Below are the code and all the weights of a small trained network. Each question names an input and a class and asks about switching units off, where a switched-off unit gives its printed mean instead of its output.

import numpy as np


def w(rows, s, z=0):
    codes = np.array(rows[::2]) - 128.0
    scale = np.full(codes.shape[1], s)
    scale[-1] = z or s
    return codes * scale


def f(y):
    return y / 2 * (1 + np.tanh(0.7978845608 * (y + 0.044715 * y**3)))


def log_softmax(a):
    a = a - a.max(-1, keepdims=True)
    return a - np.log(np.exp(a).sum(-1, keepdims=True))


def net(x, mask):
    res = np.array(x, float).reshape(1, 6) / 4 @ E
    y = f(res @ A[0][:, :-1].T + A[0][:, -1])
    res = res + np.where(mask, y, B[0][:, -1]) @ B[0][:, :-1]
    return log_softmax(res[-1] @ U[:, :-1].T + U[:, -1])


A, B = {}, {}
E = w([
[201,155,109,20],'x0',
[184,19,129,144],'x1',
[132,131,126,132],'x2',
[101,133,3,144],'x3',
[130,127,130,128],'x4',
[128,131,128,129],'x5',
],0.0076)
A[0] = w([
[138,117,147,187,7],'neuron 0',
[67,98,149,155,38],'neuron 1',
[105,113,72,133,32],'neuron 2',
[120,116,120,92,255],'neuron 3',
[26,182,151,103,124],'neuron 4',
[114,137,154,245,49],'neuron 5',
[144,137,241,132,138],'neuron 6',
[172,60,122,157,87],'neuron 7',
[117,107,47,131,36],'neuron 8',
[121,37,104,145,163],'neuron 9',
[76,117,130,217,85],'neuron 10',
[164,67,121,124,76],'neuron 11',
[132,135,62,151,61],'neuron 12',
[204,81,91,127,117],'neuron 13',
[117,184,112,89,181],'neuron 14',
],0.013,0.0053)
B[0] = w([
[129,133,157,86,126],'neuron 0',
[182,179,135,13,153],'neuron 1',
[92,124,94,53,143],'neuron 2',
[199,115,105,158,240],'neuron 3',
[79,155,156,170,231],'neuron 4',
[194,153,126,89,217],'neuron 5',
[50,67,1,100,255],'neuron 6',
[25,156,192,139,197],'neuron 7',
[85,103,99,53,175],'neuron 8',
[112,147,150,174,249],'neuron 9',
[220,187,105,84,237],'neuron 10',
[106,203,188,123,172],'neuron 11',
[20,106,123,77,163],'neuron 12',
[120,178,157,141,217],'neuron 13',
[140,147,178,160,224],'neuron 14',
],0.0089,0.0049)
U = w([
[65,84,66,7,47],'0',
[240,173,154,2,55],'1',
[157,124,105,145,255],'2',
[152,120,102,156,236],'3',
[93,173,199,138,23],'4',
],0.016,0.0082)

Each question gives the input, the list of numbers given to net, and the class t.
The units are the neurons (one row each of A and B). Each row of codes is followed by its name. A weight is (code - 128) times the scale printed after its matrix; where a second scale follows, it is the last column's (A, B and U).
mask holds one flag per neuron, in row order. A switched-off neuron (its flag False) gives its mean, the last column of its row in B, instead of its output. The means were averaged over made-up inputs and are rounded, as every weight is.
A unit's drop is (log p(t) with every unit on - log p(t) with that unit switched off) / (log p(t) with every unit on - log p(t) with every unit switched off).
The circuit of an input: a set's keep is (log p(t) with only the set's units on - log p(t) with every unit switched off) / (log p(t) with every unit on - log p(t) with every unit switched off). Starting from the 12 units with the biggest drops (on a tie, the unit counted first), units are removed one at a time, each time the one whose removal leaves the highest keep (on an exact tie, the one counted first), for as long as the keep stays at least 0.8.
circuit, biggest first: the units of the circuit, biggest drop first
unit that matters most: the unit with the biggest drop
k most important neurons: the k neurons with the biggest drops, biggest first
drop when u is switched off: that unit's drop, to one decimal
input [-6,7,-5,7,0,-2], class 0: unit that matters most	neuron 8
input [7,-8,-8,-4,-7,2], class 4: 4 most important neurons	neuron 4; neuron 14; neuron 10; neuron 5
input [-3,8,-1,1,-1,7], class 4: circuit, biggest first	neuron 7; neuron 11
input [5,8,-2,2,-3,2], class 4: circuit, biggest first	neuron 7; neuron 11; neuron 13
input [6,-8,-5,5,1,4], class 4: circuit, biggest first	neuron 14; neuron 4
input [-2,-6,-6,-4,6,-5], class 3: circuit, biggest first	neuron 6; neuron 7; neuron 12
input [-2,8,-7,-1,4,7], class 4: circuit, biggest first	neuron 7; neuron 11
input [3,-8,5,-4,4,-6], class 4: 3 most important neurons	neuron 4; neuron 14; neuron 10
input [-8,8,3,-4,-5,0], class 1: 2 most important neurons	neuron 10; neuron 5
input [-8,2,-3,-3,-2,-4], class 1: circuit, biggest first	neuron 10; neuron 1
input [-7,3,4,1,-2,-4], class 1: circuit, biggest first	neuron 10; neuron 5
input [-5,7,-8,0,0,-1], class 4: 2 most important neurons	neuron 7; neuron 9
input [-7,4,8,-5,5,7], class 1: circuit, biggest first	neuron 5; neuron 10
input [-3,7,2,-3,-5,2], class 4: circuit, biggest first	neuron 7
input [3,-8,-4,-4,-3,0], class 4: 3 most important neurons	neuron 4; neuron 14; neuron 10
input [4,-8,-2,-7,8,1], class 3: 2 most important neurons	neuron 6; neuron 14
input [-5,-8,5,8,-4,5], class 0: 2 most important neurons	neuron 12; neuron 8
input [-7,5,1,-3,0,-1], class 1: circuit, biggest first	neuron 10; neuron 5
input [-5,4,2,-4,-3,0], class 1: circuit, biggest first	neuron 5; neuron 1
input [-7,4,-5,-3,-4,7], class 1: circuit, biggest first	neuron 10; neuron 1
input [-2,-8,5,8,8,-6], class 0: unit that matters most	neuron 12
input [3,7,0,-6,-4,-6], class 4: 3 most important neurons	neuron 7; neuron 11; neuron 13
input [-4,7,3,3,-1,-4], class 4: drop when neuron 8 is switched off	0.0
input [-2,8,1,-2,6,1], class 4: drop when neuron 7 is switched off	0.3
